Below is a small trained network, with its code and all its weights. Each question gives an input and a target symbol and asks what happens when units are switched off, that is, made to give their printed mean instead of their output.

import numpy as np


def w(rows, s, z=0):
    codes = np.array(rows[::2]) - 128.0
    scale = np.full(codes.shape[1], s)
    scale[-1] = z or s
    return codes * scale


def softmax(a):
    e = np.exp(a - a.max(-1, keepdims=True))
    return e / e.sum(-1, keepdims=True)


def log_softmax(a):
    a = a - a.max(-1, keepdims=True)
    return a - np.log(np.exp(a).sum(-1, keepdims=True))


def net(x, mask):
    ids = ['αγδεημξπστφ'.index(c) for c in x.split()]
    T = len(ids)
    res = E[ids] + P[:T]
    u = 0
    for l in range(3):
        r = res
        for j in range(3):
            rows = slice(3 * j, 3 * j + 3)
            q, k, v = (r @ M[l][rows].T for M in (Q, K, V))
            z = softmax(np.where(np.tri(T) > 0, q @ k.T / 3**0.5, -1e9)) @ v
            o = O[l][rows]
            res = res + np.where(mask[u + j], z, o[:, -1]) @ o[:, :-1]
        u += 3
    return log_softmax(res[-1] @ U[:, :-1].T + U[:, -1])


Q, K, V, O = {}, {}, {}, {}
E = w([
[104,27,151,97,88],'α',
[139,133,106,95,112],'γ',
[68,127,119,126,126],'δ',
[144,100,119,136,142],'ε',
[147,200,171,241,97],'η',
[66,112,109,149,159],'μ',
[141,58,160,2,151],'ξ',
[92,136,73,137,66],'π',
[113,113,42,183,161],'σ',
[93,97,116,195,159],'τ',
[158,111,73,113,124],'φ',
],0.02)
P = w([
[70,193,94,114,140],'0',
[84,161,55,121,137],'1',
[86,160,74,110,109],'2',
[88,134,81,146,130],'3',
[93,150,108,127,110],'4',
[119,139,116,114,105],'5',
[127,121,125,125,131],'6',
[172,128,126,100,118],'7',
[174,144,139,71,76],'8',
[194,111,117,82,95],'9',
[210,121,142,59,77],'10',
[191,132,140,42,92],'11',
[214,110,133,30,113],'12',
[221,124,130,1,75],'13',
],0.0055)
Q[0] = w([
[254,43,167,186,110],'L0H0',
[154,132,154,138,91],'L0H0',
[180,171,163,87,134],'L0H0',
[33,102,111,163,28],'L0H1',
[113,184,131,45,157],'L0H1',
[74,164,186,163,156],'L0H1',
[50,191,154,29,84],'L0H2',
[161,31,178,125,145],'L0H2',
[99,77,171,114,100],'L0H2',
],0.0084)
K[0] = w([
[138,102,179,177,70],'L0H0',
[181,255,121,104,234],'L0H0',
[214,162,177,177,161],'L0H0',
[142,132,213,127,87],'L0H1',
[184,110,64,78,137],'L0H1',
[93,103,27,61,212],'L0H1',
[152,222,82,178,171],'L0H2',
[90,106,88,88,156],'L0H2',
[208,171,108,76,154],'L0H2',
],0.0076)
V[0] = w([
[158,157,191,116,47],'L0H0',
[185,54,126,229,9],'L0H0',
[141,116,156,187,21],'L0H0',
[194,195,101,152,49],'L0H1',
[188,162,156,115,128],'L0H1',
[191,167,239,226,191],'L0H1',
[115,255,95,93,116],'L0H2',
[117,133,109,162,90],'L0H2',
[4,25,114,54,121],'L0H2',
],0.0071)
O[0] = w([
[30,166,254,130,102,82],'L0H0',
[93,136,86,32,81,186],'L0H0',
[79,126,163,4,87,159],'L0H0',
[61,254,125,4,89,173],'L0H1',
[138,111,221,138,221,72],'L0H1',
[144,108,244,190,166,3],'L0H1',
[92,220,66,126,251,156],'L0H2',
[142,84,85,186,169,179],'L0H2',
[47,165,168,106,44,200],'L0H2',
],0.0048,0.0062)
Q[1] = w([
[126,141,117,159,170],'L1H0',
[151,205,127,139,87],'L1H0',
[193,146,189,135,254],'L1H0',
[141,125,81,145,171],'L1H1',
[117,88,180,173,158],'L1H1',
[183,132,74,117,154],'L1H1',
[153,61,201,127,63],'L1H2',
[76,128,111,171,177],'L1H2',
[187,146,128,35,129],'L1H2',
],0.0091)
K[1] = w([
[165,44,62,95,87],'L1H0',
[158,150,134,187,104],'L1H0',
[172,157,29,228,172],'L1H0',
[231,101,134,168,124],'L1H1',
[149,163,45,224,49],'L1H1',
[135,50,211,45,114],'L1H1',
[102,117,138,130,112],'L1H2',
[2,173,169,92,160],'L1H2',
[117,95,194,69,152],'L1H2',
],0.0072)
V[1] = w([
[104,214,120,221,50],'L1H0',
[88,180,93,80,162],'L1H0',
[118,156,120,163,180],'L1H0',
[147,159,36,175,87],'L1H1',
[165,134,87,70,180],'L1H1',
[24,150,211,118,118],'L1H1',
[113,106,187,115,145],'L1H2',
[254,73,101,221,166],'L1H2',
[152,85,229,80,59],'L1H2',
],0.0093)
O[1] = w([
[134,197,69,231,73,113],'L1H0',
[97,205,94,118,138,192],'L1H0',
[58,121,106,202,145,49],'L1H0',
[173,253,84,95,57,224],'L1H1',
[105,125,142,84,184,178],'L1H1',
[54,125,143,126,60,84],'L1H1',
[114,170,83,160,115,25],'L1H2',
[174,130,167,140,114,14],'L1H2',
[102,153,120,171,125,2],'L1H2',
],0.0067,0.0097)
Q[2] = w([
[98,96,254,65,133],'L2H0',
[138,158,73,104,126],'L2H0',
[66,79,145,175,181],'L2H0',
[122,93,23,148,147],'L2H1',
[106,122,186,104,201],'L2H1',
[129,85,117,235,101],'L2H1',
[161,113,138,58,140],'L2H2',
[111,195,85,196,163],'L2H2',
[99,154,181,200,171],'L2H2',
],0.0097)
K[2] = w([
[174,66,139,69,95],'L2H0',
[92,204,179,152,147],'L2H0',
[9,105,86,95,174],'L2H0',
[90,56,158,80,136],'L2H1',
[78,108,89,151,239],'L2H1',
[133,112,105,106,203],'L2H1',
[125,109,150,106,92],'L2H2',
[154,84,35,164,159],'L2H2',
[158,196,126,254,150],'L2H2',
],0.0079)
V[2] = w([
[125,215,163,192,120],'L2H0',
[57,90,50,174,158],'L2H0',
[143,108,149,144,85],'L2H0',
[176,151,109,183,88],'L2H1',
[108,128,84,125,122],'L2H1',
[165,146,141,114,130],'L2H1',
[93,131,2,192,174],'L2H2',
[128,122,147,129,120],'L2H2',
[86,89,108,120,165],'L2H2',
],0.0082)
O[2] = w([
[100,242,214,168,201,119],'L2H0',
[190,20,128,156,30,122],'L2H0',
[108,160,107,206,249,70],'L2H0',
[156,132,11,212,185,178],'L2H1',
[93,101,143,89,112,255],'L2H1',
[154,88,81,138,82,139],'L2H1',
[157,107,40,57,254,124],'L2H2',
[187,128,126,109,115,100],'L2H2',
[84,85,145,58,235,139],'L2H2',
],0.0054,0.0079)
U = w([
[75,128,78,189,22,2],'α',
[99,177,203,127,189,211],'γ',
[103,82,112,199,128,114],'δ',
[131,49,173,120,187,183],'ε',
[49,101,133,189,174,150],'η',
[147,73,85,185,146,91],'μ',
[137,120,208,129,30,164],'ξ',
[76,150,134,98,117,141],'π',
[253,150,180,80,133,106],'σ',
[153,88,135,188,126,113],'τ',
[179,144,171,96,134,92],'φ',
],0.0054,0.0056)

Each question gives the input, a string of symbols that net reads in full, and the target symbol t.
The units are the heads (3 rows each of Q, K, V and O). Each row of codes is followed by its name. A weight is (code - 128) times the scale printed after its matrix; where a second scale follows, it is the last column's (O and U).
mask holds one flag per head, layer by layer. A switched-off head (its flag False) gives its mean, the last column of its rows in O, instead of its output. The means were averaged over made-up inputs and are rounded, as every weight is.
A unit's drop is (log p(t) with every unit on - log p(t) with that unit switched off) / (log p(t) with every unit on - log p(t) with every unit switched off).
The circuit of an input: a set's keep is (log p(t) with only the set's units on - log p(t) with every unit switched off) / (log p(t) with every unit on - log p(t) with every unit switched off). Starting from all 9 units, units are removed one at a time, each time the one whose removal leaves the highest keep (on an exact tie, the one counted first), for as long as the keep stays at least 0.8.
circuit, biggest first: the units of the circuit, biggest drop first
unit that matters most: the unit with the biggest drop
heads that matter: for each layer, one digit per head in row order, 1 if its drop is at least 0.15 and else 0, layers parted by /
input π δ π π δ π π α π π π, target ξ: circuit, biggest first -> (L1H0 L2H2 L0H0)
input φ η τ π μ π π, target γ: circuit, biggest first -> (L2H0 L0H1)
input π σ π φ ε α π σ π τ, target ξ: heads that matter -> 001 / 100 / 001
input π σ γ η σ α π π π φ σ, target ξ: heads that matter -> 011 / 100 / 001
input α π σ α μ μ, target ξ: unit that matters most -> L1H0
input π μ π σ γ δ η σ π π σ π σ, target γ: circuit, biggest first -> (L2H0 L1H1)
input α π π τ σ π π φ, target ξ: circuit, biggest first -> (L0H2 L2H2)
input π η σ π ε π δ, target γ: circuit, biggest first -> (L2H0 L1H0)
input γ π σ μ α π σ α ε, target ξ: circuit, biggest first -> (L2H2 L1H0 L0H2)
input π ε σ π φ π α π ξ π φ, target ε: heads that matter -> 000 / 110 / 000
input φ π σ α π α σ ε φ α η σ σ σ, target γ: heads that matter -> 000 / 000 / 100
input ξ γ π π φ ξ τ π α π σ π σ δ, target ξ: circuit, biggest first -> (L2H2 L0H2)
input η σ σ γ, target γ: heads that matter -> 010 / 100 / 100
input π δ τ α φ σ π π φ π τ ξ σ π, target ε: heads that matter -> 000 / 110 / 000
input π π τ σ π π α δ ξ α π ε σ, target ξ: unit that matters most -> L2H2
input π π π σ η π π σ μ, target γ: circuit, biggest first -> (L2H0 L1H1)
input τ σ σ π π μ μ φ α γ, target ξ: circuit, biggest first -> (L2H2 L1H0)
input π π σ π π ξ φ, target ε: circuit, biggest first -> (L1H1 L1H0)
input σ φ τ, target σ: heads that matter -> 100 / 011 / 000
input δ ξ α σ π η η π π φ π φ ξ, target ε: unit that matters most -> L1H1
input η φ π ε π δ π φ σ φ π α π ε, target ξ: heads that matter -> 101 / 010 / 001
input π π π φ π π π π φ ξ, target ε: heads that matter -> 010 / 010 / 101
input π ε α σ γ γ, target ξ: circuit, biggest first -> (L1H0 L2H2 L0H2)
input π ε μ ξ ξ π ξ τ π π φ α, target ξ: heads that matter -> 101 / 100 / 001
input σ π π μ γ δ π σ σ φ ξ σ, target ε: heads that matter -> 000 / 110 / 000
input σ π τ π π σ ξ φ π μ, target ε: circuit, biggest first -> (L1H0 L1H1 L2H0)
input π μ σ σ α σ η τ, target γ: heads that matter -> 000 / 010 / 100
input π σ α φ, target ξ: unit that matters most -> L1H0
input α μ η π π σ π δ φ, target γ: heads that matter -> 010 / 001 / 100
